Here is a tiny trained network, its code and every weight. The questions are about switching its units off for an input and a class, where a switched-off unit gives its printed mean instead of its output.

import numpy as np


def w(rows, s, z=0):
    codes = np.array(rows[::2]) - 128.0
    scale = np.full(codes.shape[1], s)
    scale[-1] = z or s
    return codes * scale


def f(y):
    return y / 2 * (1 + np.tanh(0.7978845608 * (y + 0.044715 * y**3)))


def log_softmax(a):
    a = a - a.max(-1, keepdims=True)
    return a - np.log(np.exp(a).sum(-1, keepdims=True))


def net(x, mask):
    res = np.array(x, float).reshape(1, 5) / 4 @ E
    y = f(res @ A[0][:, :-1].T + A[0][:, -1])
    res = res + np.where(mask, y, B[0][:, -1]) @ B[0][:, :-1]
    return log_softmax(res[-1] @ U[:, :-1].T + U[:, -1])


A, B = {}, {}
E = w([
[119,33,124,85,34,161,145,190],'x0',
[202,169,83,41,185,205,135,121],'x1',
[133,125,135,121,123,124,148,114],'x2',
[115,146,129,130,112,143,126,115],'x3',
[164,8,140,132,135,142,53,47],'x4',
],0.018)
A[0] = w([
[80,128,78,110,172,94,97,35,137],'N1',
[65,239,144,175,121,34,192,199,254],'N2',
[114,72,105,53,86,206,164,169,95],'N3',
[214,207,90,101,228,167,112,66,122],'N4',
[157,127,116,47,124,170,143,155,116],'N5',
[135,46,161,70,168,193,64,50,77],'N6',
[203,124,60,9,137,212,106,145,82],'N7',
[176,175,30,61,209,228,172,115,175],'N8',
[158,68,127,113,129,174,105,77,105],'N9',
[111,102,132,159,134,78,83,55,135],'N10',
[89,152,201,234,177,21,117,81,224],'N11',
[180,39,132,131,112,143,25,1,177],'N12',
[78,62,162,148,27,134,162,190,145],'N13',
],0.011,0.0093)
B[0] = w([
[63,138,136,160,161,123,130,134,170],'N1',
[171,116,48,102,119,139,209,86,244],'N2',
[141,132,71,141,37,160,152,182,186],'N3',
[104,98,130,86,220,137,111,79,225],'N4',
[137,136,110,138,142,192,164,179,174],'N5',
[137,92,101,210,142,138,102,81,210],'N6',
[121,123,101,170,115,253,173,112,218],'N7',
[143,134,186,75,181,173,153,141,237],'N8',
[150,84,115,183,105,182,93,90,184],'N9',
[67,184,168,183,124,106,94,159,184],'N10',
[126,200,99,213,53,155,151,140,239],'N11',
[117,134,154,235,82,123,102,115,253],'N12',
[110,29,121,40,70,50,76,133,208],'N13',
],0.013,0.03)
U = w([
[179,133,36,172,100,175,168,77,253],'0',
[121,76,60,2,114,20,161,129,82],'1',
[177,183,153,5,225,131,166,90,99],'2',
[163,170,118,43,103,192,182,246,64],'3',
[110,206,191,190,102,90,109,139,152],'4',
[146,44,220,127,72,69,30,135,77],'5',
[123,97,217,147,225,154,77,52,22],'6',
],0.0099,0.0046)

Each question gives the input, the list of numbers given to net, and the class t.
The units are the neurons (one row each of A and B). Each row of codes is followed by its name. A weight is (code - 128) times the scale printed after its matrix; where a second scale follows, it is the last column's (A, B and U).
mask holds one flag per neuron, in row order. A switched-off neuron (its flag False) gives its mean, the last column of its row in B, instead of its output. The means were averaged over made-up inputs and are rounded, as every weight is.
A unit's drop is (log p(t) with every unit on - log p(t) with that unit switched off) / (log p(t) with every unit on - log p(t) with every unit switched off).
most important unit: the unit with the biggest drop
k most important neurons: the k neurons with the biggest drops, biggest first
drop when u is switched off: that unit's drop, to one decimal
input [3,-8,-5,0,-5], class 1: most important neuron -> (N13)
input [0,5,-4,8,5], class 6: 2 most important neurons -> (N2 N11)
input [4,0,0,8,1], class 5: 2 most important neurons -> (N2 N11)
input [1,-2,8,-6,-5], class 1: 2 most important neurons -> (N7 N12)
input [-8,0,8,-3,1], class 4: 2 most important neurons -> (N11 N7)
input [3,0,-1,4,5], class 5: 2 most important neurons -> (N2 N11)
input [1,8,-2,-1,-6], class 3: 3 most important neurons -> (N7 N5 N3)
input [1,-8,3,-1,-3], class 1: 3 most important neurons -> (N13 N7 N12)
input [-4,6,6,-3,0], class 2: 2 most important neurons -> (N12 N8)
input [-8,-8,-4,0,1], class 4: 2 most important neurons -> (N10 N7)
input [1,-6,3,8,3], class 5: drop when N13 is switched off -> 0.5
input [-2,2,1,-2,0], class 2: drop when N12 is switched off -> 0.2
input [4,6,0,1,-5], class 3: drop when N7 is switched off -> 0.0
input [7,0,2,8,-5], class 1: drop when N13 is switched off -> 0.4
input [8,-4,4,5,1], class 5: most important unit -> N2
